Below is a small trained network, with its code and all its weights. Each question gives an input and a target symbol and asks what happens when units are switched off, that is, made to give their printed mean instead of their output.

import numpy as np


def w(rows, s, z=0):
    codes = np.array(rows[::2]) - 128.0
    scale = np.full(codes.shape[1], s)
    scale[-1] = z or s
    return codes * scale


def norm(h):
    return h / np.sqrt((h * h).mean(-1, keepdims=True) + 1e-5)


def f(y):
    return y / 2 * (1 + np.tanh(0.7978845608 * (y + 0.044715 * y**3)))


def softmax(a):
    e = np.exp(a - a.max(-1, keepdims=True))
    return e / e.sum(-1, keepdims=True)


def log_softmax(a):
    a = a - a.max(-1, keepdims=True)
    return a - np.log(np.exp(a).sum(-1, keepdims=True))


def net(x, mask):
    ids = ['ΛΩαδηθμξτψ'.index(c) for c in x.split()]
    T = len(ids)
    res = E[ids] + P[:T]
    u = 0
    for l in range(2):
        q, k, v = (norm(res) @ M[l].T for M in (Q, K, V))
        z = softmax(np.where(np.tri(T) > 0, q @ k.T / 2**0.5, -1e9)) @ v
        res = res + np.where(mask[u], z, O[l][:, -1]) @ O[l][:, :-1]
        u += 1
        y = f(norm(res) @ A[l][:, :-1].T + A[l][:, -1])
        res = res + np.where(mask[u : u + 8], y, B[l][:, -1]) @ B[l][:, :-1]
        u += 8
    return log_softmax(norm(res)[-1] @ U[:, :-1].T + U[:, -1])


Q, K, V, O, A, B = {}, {}, {}, {}, {}, {}
E = w([
[139,130,102,113,130,109,155,191,169,137],'Λ',
[116,137,117,86,108,126,117,98,81,144],'Ω',
[91,143,111,126,142,95,203,164,142,149],'α',
[106,139,54,183,167,165,43,122,144,94],'δ',
[140,74,159,128,137,153,158,127,148,133],'η',
[151,127,130,83,98,30,198,111,152,117],'θ',
[158,156,86,123,105,99,135,133,153,147],'μ',
[147,117,102,251,112,154,127,174,139,168],'ξ',
[82,143,119,100,148,108,153,144,80,109],'τ',
[162,159,137,125,95,109,107,112,130,119],'ψ',
],0.018)
P = w([
[175,149,222,88,238,162,143,132,140,255],'0',
[153,158,176,83,196,130,124,173,130,198],'1',
[155,157,141,89,150,123,126,170,116,173],'2',
[161,144,120,97,130,110,123,168,110,141],'3',
[158,133,110,106,109,104,118,161,105,131],'4',
[146,121,109,118,99,94,113,151,106,123],'5',
[131,107,103,133,89,89,111,142,109,124],'6',
[125,97,101,141,82,89,104,139,116,118],'7',
[109,82,103,147,78,85,100,132,122,115],'8',
[103,72,100,155,71,94,99,130,135,113],'9',
[92,62,105,149,68,98,102,132,150,105],'10',
[88,57,96,154,58,115,109,126,157,94],'11',
[75,51,100,160,57,111,106,122,167,92],'12',
],0.0041)
Q[0] = w([
[138,31,127,194,179,96,252,202,86,187],'L0H0',
[226,126,45,178,98,135,100,223,192,152],'L0H0',
],0.0041)
K[0] = w([
[21,64,109,153,180,68,229,229,168,152],'L0H0',
[232,112,44,159,137,35,100,150,252,155],'L0H0',
],0.003)
V[0] = w([
[30,100,158,129,160,157,219,195,17,78],'L0H0',
[102,104,208,84,74,169,15,76,2,146],'L0H0',
],0.0059)
O[0] = w([
[188,90,102,94,128,68,102,59,183,76,254],'L0H0',
[163,52,1,128,123,105,131,137,66,190,63],'L0H0',
],0.0042,0.0027)
A[0] = w([
[127,163,221,39,93,185,59,8,99,156,24],'L0N0',
[67,159,135,52,196,120,168,150,62,188,108],'L0N1',
[241,172,128,99,73,95,92,67,197,171,22],'L0N2',
[126,137,88,105,70,91,142,93,173,159,252],'L0N3',
[67,130,144,242,59,190,132,151,96,148,100],'L0N4',
[152,206,123,184,192,130,156,158,182,158,213],'L0N5',
[166,104,70,186,170,80,199,201,180,191,43],'L0N6',
[254,59,188,90,114,192,98,91,168,73,139],'L0N7',
],0.0096,0.0026)
B[0] = w([
[86,251,148,150,157,177,173,94,194,88,152],'L0N0',
[102,201,149,160,110,175,178,77,173,56,237],'L0N1',
[96,229,162,150,186,188,182,122,172,95,179],'L0N2',
[126,129,123,134,70,117,107,143,95,121,250],'L0N3',
[134,125,90,52,120,113,115,102,170,113,229],'L0N4',
[174,79,131,165,107,84,86,166,56,163,254],'L0N5',
[155,160,183,163,171,178,147,150,142,109,205],'L0N6',
[148,31,157,147,110,196,146,149,93,181,140],'L0N7',
],0.012,0.0061)
Q[1] = w([
[89,22,31,43,176,136,59,22,107,132],'L1H0',
[249,25,77,179,88,110,53,242,104,98],'L1H0',
],0.019)
K[1] = w([
[105,48,12,72,139,134,1,76,93,123],'L1H0',
[246,63,116,170,105,114,52,197,112,182],'L1H0',
],0.023)
V[1] = w([
[167,159,177,150,235,140,119,115,10,174],'L1H0',
[128,160,141,187,221,213,173,104,166,77],'L1H0',
],0.011)
O[1] = w([
[80,165,63,42,110,129,145,61,201,75,74],'L1H0',
[193,133,99,88,111,119,2,223,143,173,254],'L1H0',
],0.0048,0.0064)
A[1] = w([
[123,159,165,115,133,149,150,162,122,127,203],'L1N0',
[114,88,156,107,140,213,122,130,111,152,86],'L1N1',
[131,187,147,160,166,183,105,150,142,100,86],'L1N2',
[93,118,118,84,90,152,166,138,195,97,129],'L1N3',
[104,105,134,70,75,89,131,126,109,163,184],'L1N4',
[113,77,88,112,76,125,144,105,249,96,2],'L1N5',
[132,195,173,200,237,218,157,132,117,106,96],'L1N6',
[135,152,142,135,99,141,93,135,130,111,156],'L1N7',
],0.022,0.0015)
B[1] = w([
[111,140,89,108,104,157,121,87,111,134,202],'L1N0',
[90,63,92,147,163,183,168,129,58,174,140],'L1N1',
[120,97,126,164,80,124,176,81,87,105,250],'L1N2',
[163,151,110,128,82,127,101,180,38,177,148],'L1N3',
[123,76,131,151,156,107,151,169,117,47,140],'L1N4',
[74,91,139,104,173,128,177,66,251,83,148],'L1N5',
[107,211,226,159,212,110,48,195,206,102,213],'L1N6',
[116,139,127,91,144,133,130,133,155,180,242],'L1N7',
],0.021,0.015)
U = w([
[115,141,93,72,25,128,172,62,108,183,150],'Λ',
[155,110,112,127,163,151,162,98,146,123,49],'Ω',
[102,203,204,170,131,152,98,127,151,114,191],'α',
[123,91,32,149,172,108,11,73,111,126,100],'δ',
[119,78,139,145,214,207,155,137,89,184,108],'η',
[151,107,128,120,142,115,135,114,118,122,4],'θ',
[127,84,143,116,145,113,118,99,128,141,20],'μ',
[255,60,148,180,104,97,138,129,177,183,185],'ξ',
[131,52,134,160,121,87,211,124,108,9,186],'τ',
[96,115,87,27,147,73,138,244,142,144,95],'ψ',
],0.0072,0.0036)

Each question gives the input, a string of symbols that net reads in full, and the target symbol t.
The units are the heads (2 rows each of Q, K, V and O) and the neurons (one row each of A and B). Each row of codes is followed by its name. A weight is (code - 128) times the scale printed after its matrix; where a second scale follows, it is the last column's (O, A, B and U).
mask holds one flag per unit, layer by layer, with each layer's heads first. A switched-off unit (its flag False) gives its mean, the last column of its rows in O or B, instead of its output. The means were averaged over made-up inputs and are rounded, as every weight is.
A unit's drop is (log p(t) with every unit on - log p(t) with that unit switched off) / (log p(t) with every unit on - log p(t) with every unit switched off).
The circuit of an input: a set's keep is (log p(t) with only the set's units on - log p(t) with every unit switched off) / (log p(t) with every unit on - log p(t) with every unit switched off). Starting from the 12 units with the biggest drops (on a tie, the unit counted first), units are removed one at a time, each time the one whose removal leaves the highest keep (on an exact tie, the one counted first), for as long as the keep stays at least 0.8.
units of the circuit, in order: the units of the circuit, biggest drop first
most important unit: the unit with the biggest drop
top k neurons: the k neurons with the biggest drops, biggest first
k most important neurons of layer l: the k neurons of layer l with the biggest drops, biggest first
input θ Ω δ α τ α, target Λ: top 3 neurons -> [L0N6, L1N6, L0N4]
input ξ θ δ ψ δ τ θ, target Λ: units of the circuit, in order -> [L1N6]
input Ω Ω τ Ω Ω, target τ: top 3 neurons -> [L0N6, L1N4, L0N2]
input Ω τ τ Ω θ Λ α η η Ω δ ξ Ω, target τ: top 3 neurons -> [L0N6, L0N2, L1N4]
input ψ Λ Ω τ τ μ α ξ Λ ψ τ τ Λ, target ψ: units of the circuit, in order -> [L0N1, L1N2]
input μ τ ξ α Λ δ τ Λ μ, target Λ: 2 most important neurons of layer 0 -> [L0N2, L0N1]
input τ Ω ξ Ω Λ η μ τ Λ, target Λ: top 4 neurons -> [L0N6, L1N6, L0N4, L0N2]
input τ τ ξ τ ψ Ω θ δ τ τ, target τ: top 3 neurons -> [L0N2, L1N6, L0N6]
input Λ ψ Ω τ Λ, target Λ: top 4 neurons -> [L0N6, L0N1, L1N6, L0N4]
input δ α τ τ Ω δ μ μ, target Λ: top 2 neurons -> [L0N2, L0N3]
input μ δ ψ μ ξ μ α Ω Ω μ, target τ: top 4 neurons -> [L1N4, L0N5, L0N1, L0N4]
input μ ψ Ω τ Ω τ μ μ, target ψ: 3 most important neurons of layer 0 -> [L0N2, L0N6, L0N5]
input ξ ξ ξ Ω τ α τ Ω δ Ω, target ψ: top 4 neurons -> [L0N5, L0N6, L0N0, L1N2]
input Λ μ τ α ξ ψ ξ ψ ψ, target ψ: 2 most important neurons of layer 0 -> [L0N1, L0N4]
input ξ η τ μ τ, target Λ: most important unit -> L0N1
input ψ Ω τ Ω, target Λ: top 2 neurons -> [L0N1, L1N6]
input α α α θ τ μ μ Ω α μ η α, target τ: top 3 neurons -> [L0N5, L0N2, L0N1]
input Ω μ τ μ Ω, target Λ: top 2 neurons -> [L0N0, L1N6]
input ψ Λ τ ψ δ θ θ δ ξ α τ ψ, target ψ: units of the circuit, in order -> [L0N4, L0H0, L1N2]
input δ μ μ Ω η ψ Λ μ τ ξ μ, target τ: most important unit -> L1N4
input μ Ω τ τ ξ μ τ Ω Ω τ δ μ, target ψ: 2 most important neurons of layer 0 -> [L0N1, L0N5]
input τ Ω Ω θ Λ τ Ω α δ μ θ, target Λ: 2 most important neurons of layer 0 -> [L0N2, L0N5]
input δ ξ τ τ τ ξ, target τ: units of the circuit, in order -> [L1H0, L0N4, L0N5, L1N7]
